Below are the code and all the weights of a small trained network. Each question names an input and a class and asks about switching units off, where a switched-off unit gives its printed mean instead of its output.

import numpy as np


def w(rows, s, z=0):
    codes = np.array(rows[::2]) - 128.0
    scale = np.full(codes.shape[1], s)
    scale[-1] = z or s
    return codes * scale


def f(y):
    return y / 2 * (1 + np.tanh(0.7978845608 * (y + 0.044715 * y**3)))


def log_softmax(a):
    a = a - a.max(-1, keepdims=True)
    return a - np.log(np.exp(a).sum(-1, keepdims=True))


def net(x, mask):
    res = np.array(x, float).reshape(1, 6) / 4 @ E
    y = f(res @ A[0][:, :-1].T + A[0][:, -1])
    res = res + np.where(mask, y, B[0][:, -1]) @ B[0][:, :-1]
    return log_softmax(res[-1] @ U[:, :-1].T + U[:, -1])


A, B = {}, {}
E = w([
[137,205,40,122],'x0',
[148,175,167,254],'x1',
[128,124,129,130],'x2',
[127,126,126,127],'x3',
[125,127,126,129],'x4',
[28,203,186,102],'x5',
],0.0079)
A[0] = w([
[99,185,187,98,50],'N0',
[102,114,119,106,35],'N1',
[107,89,108,77,70],'N2',
[142,155,155,188,43],'N3',
[73,168,144,112,77],'N4',
[172,77,109,151,76],'N5',
[172,91,86,150,81],'N6',
[127,123,139,139,253],'N7',
[125,115,114,62,87],'N8',
[179,122,93,142,88],'N9',
[187,71,111,141,43],'N10',
[185,118,88,144,119],'N11',
[94,203,174,89,63],'N12',
[128,149,143,175,19],'N13',
[127,119,123,64,82],'N14',
[132,173,38,151,144],'N15',
[104,172,3,137,27],'N16',
[39,163,144,125,79],'N17',
[77,154,69,144,102],'N18',
[122,64,175,144,215],'N19',
[104,116,112,63,73],'N20',
[115,41,188,145,103],'N21',
[151,160,163,191,35],'N22',
[118,80,168,71,64],'N23',
[104,129,126,206,68],'N24',
[128,128,134,138,223],'N25',
[91,92,89,81,79],'N26',
[112,41,207,161,61],'N27',
[173,86,103,147,83],'N28',
[112,108,118,70,76],'N29',
],0.011,0.0063)
B[0] = w([
[70,61,113,128,158],'N0',
[98,122,96,156,108],'N1',
[144,136,96,190,152],'N2',
[146,98,16,193,156],'N3',
[79,53,190,134,155],'N4',
[61,74,161,115,166],'N5',
[53,52,190,126,169],'N6',
[192,118,90,64,249],'N7',
[203,110,82,197,157],'N8',
[47,103,157,123,156],'N9',
[54,67,134,136,165],'N10',
[63,88,148,101,184],'N11',
[94,22,149,134,173],'N12',
[106,115,109,191,125],'N13',
[146,137,59,230,148],'N14',
[57,190,93,82,215],'N15',
[10,207,97,137,176],'N16',
[84,2,153,128,178],'N17',
[47,125,119,79,147],'N18',
[104,244,71,47,254],'N19',
[165,92,74,215,154],'N20',
[30,194,35,98,207],'N21',
[155,103,11,217,163],'N22',
[76,177,57,183,158],'N23',
[157,106,41,187,160],'N24',
[167,111,96,85,213],'N25',
[190,115,100,217,157],'N26',
[56,159,27,110,206],'N27',
[20,65,212,141,165],'N28',
[145,112,45,189,148],'N29',
],0.0071,0.0054)
U = w([
[44,8,168,119,75],'0',
[149,121,55,255,82],'1',
[132,138,129,79,245],'2',
[127,132,126,84,229],'3',
[40,210,86,67,8],'4',
[133,135,141,92,234],'5',
[231,145,233,91,53],'6',
[222,103,253,169,27],'7',
],0.0099,0.013)

Each question gives the input, the list of numbers given to net, and the class t.
The units are the neurons (one row each of A and B). Each row of codes is followed by its name. A weight is (code - 128) times the scale printed after its matrix; where a second scale follows, it is the last column's (A, B and U).
mask holds one flag per neuron, in row order. A switched-off neuron (its flag False) gives its mean, the last column of its row in B, instead of its output. The means were averaged over made-up inputs and are rounded, as every weight is.
A unit's drop is (log p(t) with every unit on - log p(t) with that unit switched off) / (log p(t) with every unit on - log p(t) with every unit switched off).
The circuit of an input: a set's keep is (log p(t) with only the set's units on - log p(t) with every unit switched off) / (log p(t) with every unit on - log p(t) with every unit switched off). Starting from the 12 units with the biggest drops (on a tie, the unit counted first), units are removed one at a time, each time the one whose removal leaves the highest keep (on an exact tie, the one counted first), for as long as the keep stays at least 0.8.
circuit, biggest first: the units of the circuit, biggest drop first
k most important neurons: the k neurons with the biggest drops, biggest first
drop when u is switched off: that unit's drop, to one decimal
input [-8,-7,0,-6,2,-1], class 4: circuit, biggest first	N19; N21
input [7,1,-3,3,-3,-1], class 4: most important neuron	N16
input [-7,0,2,-1,0,-6], class 4: circuit, biggest first	N19; N21
input [8,0,-3,-5,-5,-6], class 4: circuit, biggest first	N16; N15
input [-2,7,-1,2,1,6], class 1: 3 most important neurons	N22; N3; N24
input [0,6,4,5,-2,7], class 0: circuit, biggest first	N17; N12
input [-3,7,5,-6,7,4], class 1: circuit, biggest first	N22; N3
input [-8,-4,6,0,-7,-1], class 4: circuit, biggest first	N21; N19
input [-2,-7,-7,8,7,-8], class 0: circuit, biggest first	N28; N10
input [-7,4,-5,7,-6,-7], class 0: 3 most important neurons	N28; N10; N5
input [8,2,-1,7,0,-4], class 4: 2 most important neurons	N16; N15
input [4,4,4,0,7,7], class 0: 2 most important neurons	N17; N12
input [-5,-7,3,-8,2,-8], class 0: 2 most important neurons	N28; N10
input [-8,6,5,-5,-1,6], class 4: most important neuron	N19
input [-8,3,-5,-6,2,-3], class 4: drop when N21 is switched off	0.3
input [-8,3,-6,-6,7,5], class 4: drop when N19 is switched off	0.3
input [-1,5,-1,5,-4,-5], class 0: drop when N10 is switched off	0.2
